Here is a tiny trained network, its code and every weight. The questions are about switching its units off for an input and a class, where a switched-off unit gives its printed mean instead of its output.

import numpy as np


def w(rows, s, z=0):
    codes = np.array(rows[::2]) - 128.0
    scale = np.full(codes.shape[1], s)
    scale[-1] = z or s
    return codes * scale


def f(y):
    return y / 2 * (1 + np.tanh(0.7978845608 * (y + 0.044715 * y**3)))


def log_softmax(a):
    a = a - a.max(-1, keepdims=True)
    return a - np.log(np.exp(a).sum(-1, keepdims=True))


def net(x, mask):
    res = np.array(x, float).reshape(1, 4) / 4 @ E
    y = f(res @ A[0][:, :-1].T + A[0][:, -1])
    res = res + np.where(mask, y, B[0][:, -1]) @ B[0][:, :-1]
    return log_softmax(res[-1] @ U[:, :-1].T + U[:, -1])


A, B = {}, {}
E = w([
[34,1,133],'x0',
[48,202,198],'x1',
[127,126,127],'x2',
[210,100,240],'x3',
],0.0085)
A[0] = w([
[166,104,93,60],'n0',
[171,92,67,51],'n1',
[103,56,123,33],'n2',
[113,177,24,74],'n3',
[163,190,146,113],'n4',
[84,175,158,89],'n5',
[205,95,188,77],'n6',
[113,134,45,61],'n7',
[102,67,157,55],'n8',
[99,91,137,21],'n9',
[161,222,68,41],'n10',
[29,191,162,58],'n11',
[91,60,171,70],'n12',
[136,125,121,84],'n13',
[60,184,201,65],'n14',
[180,190,83,13],'n15',
[91,149,77,91],'n16',
[154,112,75,88],'n17',
[247,199,158,92],'n18',
[155,181,132,50],'n19',
[180,84,123,77],'n20',
[198,88,65,26],'n21',
[102,91,138,26],'n22',
[89,137,122,1],'n23',
[170,108,210,10],'n24',
[169,84,72,40],'n25',
[91,148,74,31],'n26',
[99,71,131,34],'n27',
[92,170,157,87],'n28',
],0.014,0.0078)
B[0] = w([
[162,90,169,136],'n0',
[187,81,161,150],'n1',
[114,115,107,148],'n2',
[43,187,254,184],'n3',
[70,65,101,188],'n4',
[212,28,174,157],'n5',
[22,194,221,180],'n6',
[117,130,181,158],'n7',
[89,104,86,146],'n8',
[91,65,103,130],'n9',
[90,63,69,187],'n10',
[177,59,134,180],'n11',
[76,77,36,159],'n12',
[129,116,142,119],'n13',
[226,75,162,181],'n14',
[68,27,34,164],'n15',
[81,155,233,157],'n16',
[172,95,206,144],'n17',
[89,71,73,247],'n18',
[115,62,113,154],'n19',
[160,114,204,145],'n20',
[198,63,172,157],'n21',
[85,49,111,130],'n22',
[119,74,181,124],'n23',
[35,114,239,159],'n24',
[203,81,151,147],'n25',
[57,106,211,144],'n26',
[91,52,72,142],'n27',
[176,47,150,151],'n28',
],0.0086,0.013)
U = w([
[77,70,75,96],'0',
[66,151,242,83],'1',
[254,73,177,85],'2',
[133,136,121,252],'3',
[178,237,59,192],'4',
[173,218,86,61],'5',
],0.0097,0.021)

Each question gives the input, the list of numbers given to net, and the class t.
The units are the neurons (one row each of A and B). Each row of codes is followed by its name. A weight is (code - 128) times the scale printed after its matrix; where a second scale follows, it is the last column's (A, B and U).
mask holds one flag per neuron, in row order. A switched-off neuron (its flag False) gives its mean, the last column of its row in B, instead of its output. The means were averaged over made-up inputs and are rounded, as every weight is.
A unit's drop is (log p(t) with every unit on - log p(t) with that unit switched off) / (log p(t) with every unit on - log p(t) with every unit switched off).
The circuit of an input: a set's keep is (log p(t) with only the set's units on - log p(t) with every unit switched off) / (log p(t) with every unit on - log p(t) with every unit switched off). Starting from the 12 units with the biggest drops (on a tie, the unit counted first), units are removed one at a time, each time the one whose removal leaves the highest keep (on an exact tie, the one counted first), for as long as the keep stays at least 0.8.
units of the circuit, in order: the units of the circuit, biggest drop first
unit that matters most: the unit with the biggest drop
k most important neurons: the k neurons with the biggest drops, biggest first
drop of u: that unit's drop, to one decimal
input [8,8,-8,2], class 0: unit that matters most	n12
input [7,8,-1,-3], class 2: units of the circuit, in order	[n14; n11]
input [-4,8,-3,7], class 2: 4 most important neurons	[n14; n5; n3; n28]
input [7,6,5,6], class 0: 2 most important neurons	[n12; n8]
input [-4,-1,2,7], class 1: 2 most important neurons	[n6; n24]
input [-4,0,-4,4], class 0: 2 most important neurons	[n18; n3]
input [-2,-4,4,-3], class 2: units of the circuit, in order	[n6; n18]
input [7,2,-3,-8], class 1: 2 most important neurons	[n16; n3]
input [-5,-4,0,3], class 0: 2 most important neurons	[n18; n15]
input [-5,6,3,5], class 2: 2 most important neurons	[n14; n5]
input [-8,-5,1,-4], class 0: 2 most important neurons	[n15; n10]
input [-6,-5,2,7], class 1: 3 most important neurons	[n6; n24; n20]
input [6,6,-5,6], class 0: 3 most important neurons	[n12; n8; n3]
input [-5,-2,3,-7], class 1: units of the circuit, in order	[n3]
input [-4,0,1,6], class 1: 2 most important neurons	[n6; n24]
input [-7,-1,8,-8], class 1: 2 most important neurons	[n3; n16]
input [-3,1,3,-3], class 4: drop of n6	0.1
input [-5,3,-4,-3], class 0: drop of n4	0.2
input [-2,-8,6,-8], class 1: drop of n3	0.9
input [-7,-8,-7,-3], class 2: units of the circuit, in order	[n21]
